Below is a small trained network, with its code and all its weights. Each question gives an input and a target symbol and asks what happens when units are switched off, that is, made to give their printed mean instead of their output.

import numpy as np


def w(rows, s, z=0):
    codes = np.array(rows[::2]) - 128.0
    scale = np.full(codes.shape[1], s)
    scale[-1] = z or s
    return codes * scale


def f(y):
    return y / 2 * (1 + np.tanh(0.7978845608 * (y + 0.044715 * y**3)))


def softmax(a):
    e = np.exp(a - a.max(-1, keepdims=True))
    return e / e.sum(-1, keepdims=True)


def log_softmax(a):
    a = a - a.max(-1, keepdims=True)
    return a - np.log(np.exp(a).sum(-1, keepdims=True))


def net(x, mask):
    ids = ['αγδεζθλπτω'.index(c) for c in x.split()]
    T = len(ids)
    res = E[ids] + P[:T]
    u = 0
    for l in range(2):
        q, k, v = (res @ M[l].T for M in (Q, K, V))
        z = softmax(np.where(np.tri(T) > 0, q @ k.T / 2**0.5, -1e9)) @ v
        res = res + np.where(mask[u], z, O[l][:, -1]) @ O[l][:, :-1]
        u += 1
        y = f(res @ A[l][:, :-1].T + A[l][:, -1])
        res = res + np.where(mask[u : u + 12], y, B[l][:, -1]) @ B[l][:, :-1]
        u += 12
    return log_softmax(res[-1] @ U[:, :-1].T + U[:, -1])


Q, K, V, O, A, B = {}, {}, {}, {}, {}, {}
E = w([
[209,126,154,213,107,114],'α',
[150,168,141,175,89,99],'γ',
[149,170,104,143,117,138],'δ',
[125,149,49,107,152,168],'ε',
[97,139,82,154,125,122],'ζ',
[106,168,107,164,90,97],'θ',
[120,82,104,165,175,129],'λ',
[156,162,1,123,177,94],'π',
[231,114,72,100,203,101],'τ',
[133,184,47,80,115,174],'ω',
],0.015)
P = w([
[144,141,99,189,160,150],'0',
[118,55,64,95,46,91],'1',
[132,140,95,181,187,123],'2',
[76,81,109,39,87,63],'3',
[124,141,91,173,206,101],'4',
[57,98,133,1,111,45],'5',
[119,146,83,170,233,78],'6',
],0.0098)
Q[0] = w([
[105,99,146,157,199,112],'L0H1',
[121,227,43,222,246,89],'L0H1',
],0.014)
K[0] = w([
[120,85,119,136,160,94],'L0H1',
[174,160,82,85,189,3],'L0H1',
],0.019)
V[0] = w([
[5,163,119,183,83,151],'L0H1',
[106,49,196,128,160,161],'L0H1',
],0.012)
O[0] = w([
[63,102,52,160,178,115,3],'L0H1',
[77,1,136,165,170,244,26],'L0H1',
],0.0098,0.0077)
A[0] = w([
[150,127,64,113,172,149,115],'L0N1',
[125,172,255,90,168,170,48],'L0N2',
[128,79,146,248,131,90,146],'L0N3',
[66,60,185,113,195,188,63],'L0N4',
[108,105,106,139,214,160,157],'L0N5',
[164,75,160,101,84,141,167],'L0N6',
[190,98,155,179,202,166,142],'L0N7',
[49,168,128,116,169,148,98],'L0N8',
[130,76,176,181,108,56,154],'L0N9',
[94,227,147,203,186,149,93],'L0N10',
[102,138,75,155,110,150,72],'L0N11',
[96,89,142,97,111,96,254],'L0N12',
],0.012,0.0024)
B[0] = w([
[113,85,173,96,68,178,194],'L0N1',
[33,184,232,124,134,175,252],'L0N2',
[57,216,90,188,53,85,202],'L0N3',
[47,152,156,44,245,166,189],'L0N4',
[141,106,172,114,209,55,193],'L0N5',
[70,122,102,108,163,83,215],'L0N6',
[197,201,105,122,58,63,214],'L0N7',
[37,134,127,118,135,186,136],'L0N8',
[160,186,69,66,121,129,185],'L0N9',
[138,106,88,160,196,201,226],'L0N10',
[85,43,103,85,195,128,153],'L0N11',
[152,124,129,135,63,77,179],'L0N12',
],0.013,0.0044)
Q[1] = w([
[141,85,70,175,97,240],'L1H1',
[106,254,189,231,64,89],'L1H1',
],0.0089)
K[1] = w([
[141,158,61,178,155,255],'L1H1',
[61,246,21,132,52,90],'L1H1',
],0.0082)
V[1] = w([
[171,115,152,143,163,137],'L1H1',
[165,88,187,164,141,3],'L1H1',
],0.0061)
O[1] = w([
[100,50,155,94,198,124,9],'L1H1',
[242,108,57,188,2,110,253],'L1H1',
],0.0034,0.0037)
A[1] = w([
[74,48,120,119,143,80,87],'L1N1',
[97,72,189,84,157,110,51],'L1N2',
[96,150,102,68,92,76,3],'L1N3',
[184,129,166,183,108,73,80],'L1N4',
[149,194,149,91,169,205,193],'L1N5',
[236,128,129,168,180,170,64],'L1N6',
[110,122,125,248,157,164,41],'L1N7',
[78,35,190,144,178,174,141],'L1N8',
[137,44,89,74,74,72,214],'L1N9',
[151,28,87,78,73,167,233],'L1N10',
[211,53,76,137,99,135,152],'L1N11',
[107,73,138,151,240,147,54],'L1N12',
],0.011,0.0029)
B[1] = w([
[165,174,178,55,120,124,160],'L1N1',
[165,24,117,166,199,173,142],'L1N2',
[145,63,158,216,174,162,247],'L1N3',
[58,124,100,68,97,164,195],'L1N4',
[137,55,131,69,120,99,242],'L1N5',
[234,95,165,171,121,136,156],'L1N6',
[50,165,191,85,203,176,144],'L1N7',
[141,159,121,245,3,59,142],'L1N8',
[130,229,105,116,145,211,229],'L1N9',
[110,150,76,166,60,76,158],'L1N10',
[73,96,132,210,80,96,163],'L1N11',
[58,67,147,197,81,120,163],'L1N12',
],0.014,0.012)
U = w([
[115,191,110,147,43,186,213],'α',
[173,227,170,113,197,221,116],'γ',
[155,112,234,194,129,213,100],'δ',
[105,97,118,148,62,116,81],'ε',
[97,167,201,172,86,121,2],'ζ',
[64,125,115,119,141,144,65],'θ',
[114,196,144,168,165,1,156],'λ',
[217,122,110,143,93,81,132],'π',
[117,165,207,94,57,110,200],'τ',
[101,77,23,72,131,129,151],'ω',
],0.0063,0.0045)

Each question gives the input, a string of symbols that net reads in full, and the target symbol t.
The units are the heads (2 rows each of Q, K, V and O) and the neurons (one row each of A and B). Each row of codes is followed by its name. A weight is (code - 128) times the scale printed after its matrix; where a second scale follows, it is the last column's (O, A, B and U).
mask holds one flag per unit, layer by layer, with each layer's heads first. A switched-off unit (its flag False) gives its mean, the last column of its rows in O or B, instead of its output. The means were averaged over made-up inputs and are rounded, as every weight is.
A unit's drop is (log p(t) with every unit on - log p(t) with that unit switched off) / (log p(t) with every unit on - log p(t) with every unit switched off).
The circuit of an input: a set's keep is (log p(t) with only the set's units on - log p(t) with every unit switched off) / (log p(t) with every unit on - log p(t) with every unit switched off). Starting from the 12 units with the biggest drops (on a tie, the unit counted first), units are removed one at a time, each time the one whose removal leaves the highest keep (on an exact tie, the one counted first), for as long as the keep stays at least 0.8.
units of the circuit, in order: the units of the circuit, biggest drop first
most important unit: the unit with the biggest drop
top k neurons: the k neurons with the biggest drops, biggest first
top k neurons in layer l: the k neurons of layer l with the biggest drops, biggest first
input τ ε δ, target τ: units of the circuit, in order	L0H1; L1N5; L0N2
input α λ λ, target λ: top 3 neurons	L0N3; L0N7; L0N5
input π λ π τ τ τ, target δ: most important unit	L0H1
input ω ζ λ λ ω τ, target α: top 3 neurons	L0N2; L1N9; L0N4
input ω θ ω ε τ π α, target π: units of the circuit, in order	L1N6; L0N9; L0N10; L1N9
input ε τ λ λ τ τ, target δ: units of the circuit, in order	L0H1; L0N2; L1N2; L1N3
input ω λ λ, target λ: top 2 neurons	L0N3; L0N4
input λ τ α α ω ζ, target α: units of the circuit, in order	L0N2; L1N9; L0N12; L1N5
input λ λ γ, target γ: top 3 neurons	L0N10; L1N7; L0N3
input τ τ θ τ θ, target τ: units of the circuit, in order	L0H1; L0N2; L1N5
input π τ λ λ τ λ δ, target τ: top 2 neurons	L0N2; L1N5
input λ τ λ λ, target δ: units of the circuit, in order	L0H1; L0N4; L1N2; L1N12
input τ λ π τ λ δ, target α: top 3 neurons	L0N2; L0N4; L1N9
input τ ω λ δ λ π, target α: top 2 neurons in layer 0	L0N4; L0N2
input α τ π θ ε, target π: top neuron	L1N6
input δ ε θ τ λ θ, target γ: top 3 neurons	L1N9; L1N3; L0N2
input λ λ λ τ, target α: top 4 neurons	L1N9; L0N2; L0N4; L1N10
input λ λ γ λ ε, target ε: top 2 neurons	L1N8; L1N12
input θ π ω λ λ ω, target γ: top 2 neurons in layer 0	L0N2; L0N10
input λ θ π λ τ δ, target α: top 3 neurons in layer 0	L0N2; L0N4; L0N6
input τ ε π γ π γ δ, target π: top neuron	L1N6
input λ ω τ τ λ, target τ: top 2 neurons	L0N2; L1N5
input π ζ δ ζ τ λ, target α: top 3 neurons in layer 0	L0N2; L0N4; L0N12
input τ θ ω, target τ: top 2 neurons	L0N2; L1N5
input ω λ λ τ λ τ, target γ: top 2 neurons	L1N9; L0N6
input λ λ ζ, target ζ: top 2 neurons in layer 1	L1N8; L1N12
input α θ λ ω δ, target δ: most important unit	L0N10
